13 -21 -11 18
53 -58 -55 27
23 -56 -13 -39
-40 4 8 -14
-6 -69 -41 16
=>
13 -58 -13 -14

-22 -40 -26 -28
11 -19 16 62
10 33 42 -66
-49 -13 -35 -59
=>
-22 -19 42 -59

16 -26 -16
-58 51 18
=>
16 51

-3 56
-10 43
=>
-3 43

4 6 3 44
-2 -12 -30 5
30 -13 30 14
-59 -18 -52 -30
12 -38 -6 29
=>
4 -12 30 -30

46 41 21 -2 45
-28 -24 -59 55 -6
=>
46 -24

-62 -18 8 9
33 -36 -25 21
67 0 12 -18
=>
-62 -36 12

-4 43
-65 -18
26 -70
=>
-4 -18
---
-16 -3 -2 -42 -15 13 -4 -9 38
-10 50 17 -19 -3 35 44 68 -28
-14 -53 20 -36 -46 28 36 -27 15
-8 51 -1 9 -6 -3 37 36 -9
59 33 -67 41 55 -43 -34 -8 -39
43 16 -29 -15 5 -35 37 14 -71
-7 -5 -3 -5 5 -26 -24 -41 35
=>
-14 -53 20 -36 -46 28 36 -27 15
-10 50 17 -19 -3 35 44 68 -28
-8 51 -1 9 -6 -3 37 36 -9
-16 -3 -2 -42 -15 13 -4 -9 38
-7 -5 -3 -5 5 -26 -24 -41 35
43 16 -29 -15 5 -35 37 14 -71
59 33 -67 41 55 -43 -34 -8 -39

-29 -18 -66 31
-7 -2 -21 10
-31 -21 -64 30
-23 -11 -42 18
-19 -10 -48 18
=>
-7 -2 -21 10
-23 -11 -42 18
-19 -10 -48 18
-31 -21 -64 30
-29 -18 -66 31

21 21 -18 -55
-5 -28 -25 1
15 -39 -39 54
6 -56 -15 49
-30 46 -49 7
-40 -48 -35 28
=>
6 -56 -15 49
21 21 -18 -55
-5 -28 -25 1
-40 -48 -35 28
15 -39 -39 54
-30 46 -49 7

-26 -31 40 1 -17 12 -5
51 -21 -21 19 17 -11 -22
-44 13 -33 37 53 -8 -6
-26 -14 -10 27 -2 30 -33
18 33 -2 21 0 -20 35
-3 -29 -12 -10 8 -22 -7
-36 9 -19 33 17 37 -12
14 -6 4 12 6 29 8
30 -57 3 7 -18 -28 -8
=>
-26 -31 40 1 -17 12 -5
14 -6 4 12 6 29 8
30 -57 3 7 -18 -28 -8
18 33 -2 21 0 -20 35
-26 -14 -10 27 -2 30 -33
-3 -29 -12 -10 8 -22 -7
-36 9 -19 33 17 37 -12
51 -21 -21 19 17 -11 -22
-44 13 -33 37 53 -8 -6

56 -22 -22 -51 -31 22
48 10 -2 -42 -23 19
-53 -36 -15 22 12 -24
-69 -31 -23 16 14 18
-64 -17 -66 2 18 42
=>
48 10 -2 -42 -23 19
-53 -36 -15 22 12 -24
56 -22 -22 -51 -31 22
-69 -31 -23 16 14 18
-64 -17 -66 2 18 42

21 -6 -2 6 20 63 -24
-2 4 7 -15 -1 -6 -44
-9 -15 -19 0 -14 -49 40
1 -11 -9 -16 1 -39 33
3 -1 16 -3 3 10 5
-10 17 24 45 -15 36 -19
-48 38 63 24 -10 30 -10
-12 -16 -3 19 -32 -54 50
62 -44 -68 -38 9 -38 18
=>
-48 38 63 24 -10 30 -10
-10 17 24 45 -15 36 -19
3 -1 16 -3 3 10 5
-2 4 7 -15 -1 -6 -44
21 -6 -2 6 20 63 -24
-12 -16 -3 19 -32 -54 50
1 -11 -9 -16 1 -39 33
-9 -15 -19 0 -14 -49 40
62 -44 -68 -38 9 -38 18

-35 17 30 -66 -8 -45 -28 18 -13
-1 4 57 -9 -7 30 49 59 5
2 -11 -14 -29 -9 -25 25 60 13
-30 -11 -41 2 9 -37 20 -18 12
=>
-1 4 57 -9 -7 30 49 59 5
-35 17 30 -66 -8 -45 -28 18 -13
2 -11 -14 -29 -9 -25 25 60 13
-30 -11 -41 2 9 -37 20 -18 12

-13 -1 -21 -12
6 8 -25 3
-37 -26 34 -46
-44 -44 21 -23
-37 -18 5 -33
5 58 4 -20
-54 -13 31 -53
21 4 -56 15
0 4 -26 -8
7 -62 -16 -6
-9 -18 10 -38
=>
-37 -26 34 -46
-54 -13 31 -53
-44 -44 21 -23
-9 -18 10 -38
-37 -18 5 -33
5 58 4 -20
7 -62 -16 -6
-13 -1 -21 -12
6 8 -25 3
0 4 -26 -8
21 4 -56 15

-52 -16 -43 29 72 -61 47 2
38 -23 24 -9 -1 -22 70 13
-63 23 14 5 -9 -19 -45 -18
29 -52 -12 -7 18 -19 -12 -20
39 -16 3 -7 10 -8 35 -5
12 48 17 -9 -8 3 45 35
=>
38 -23 24 -9 -1 -22 70 13
12 48 17 -9 -8 3 45 35
-63 23 14 5 -9 -19 -45 -18
39 -16 3 -7 10 -8 35 -5
29 -52 -12 -7 18 -19 -12 -20
-52 -16 -43 29 72 -61 47 2
---
55 -37 3 38 -19
12 -51 -55 -21 -62
-5 36 53 -10 15
=>
-19 -21 53

23 -4 22 15 -20
-16 1 -10 66 19
-11 47 68 -42 -18
28 -37 -35 68 57
24 18 25 -37 -3
=>
-20 66 68 -37 24

16 6
23 -41
20 1
-68 22
=>
6 23

47 18 11
52 -28 -10
-64 -7 24
=>
11 -28 -64

-44 -19 35 24 -35
-15 -21 5 23 14
-45 -7 -2 25 -29
-21 0 22 20 -17
-62 -38 1 41 -10
=>
-35 23 -2 0 -62

-2 -15 -33
1 -33 -58
-1 52 75
=>
-33 -33 -1

49 25 5 -31 -4
17 -8 2 2 -37
-14 28 -63 5 -3
17 -52 9 -24 -28
=>
-4 2 -63 -52
---
-61 18 15 16
16 -21 -37 -47
35 -1 -45 -53
=>
16 -21 -37
35 -1 -45

-29 27 7 -3 18
-20 7 16 26 -31
-14 11 -28 -42 68
12 2 6 23 38
16 1 -7 13 -48
=>
-20 7 16
-14 11 -28

-2 -23 4 2 -7
28 -28 -20 17 -1
10 67 -8 2 7
15 46 24 -21 -19
=>
28 -28 -20
10 67 -8

-26 21 22 27 -43
-4 70 10 26 -4
-10 34 20 33 -45
33 34 48 -39 -19
=>
-4 70 10
-10 34 20

-5 -20 14 -5
-20 14 16 14
20 59 17 -42
56 -1 18 31
=>
-20 14 16
20 59 17

-44 72 -18
52 -47 32
-14 -9 0
=>
52 -47 32
-14 -9 0
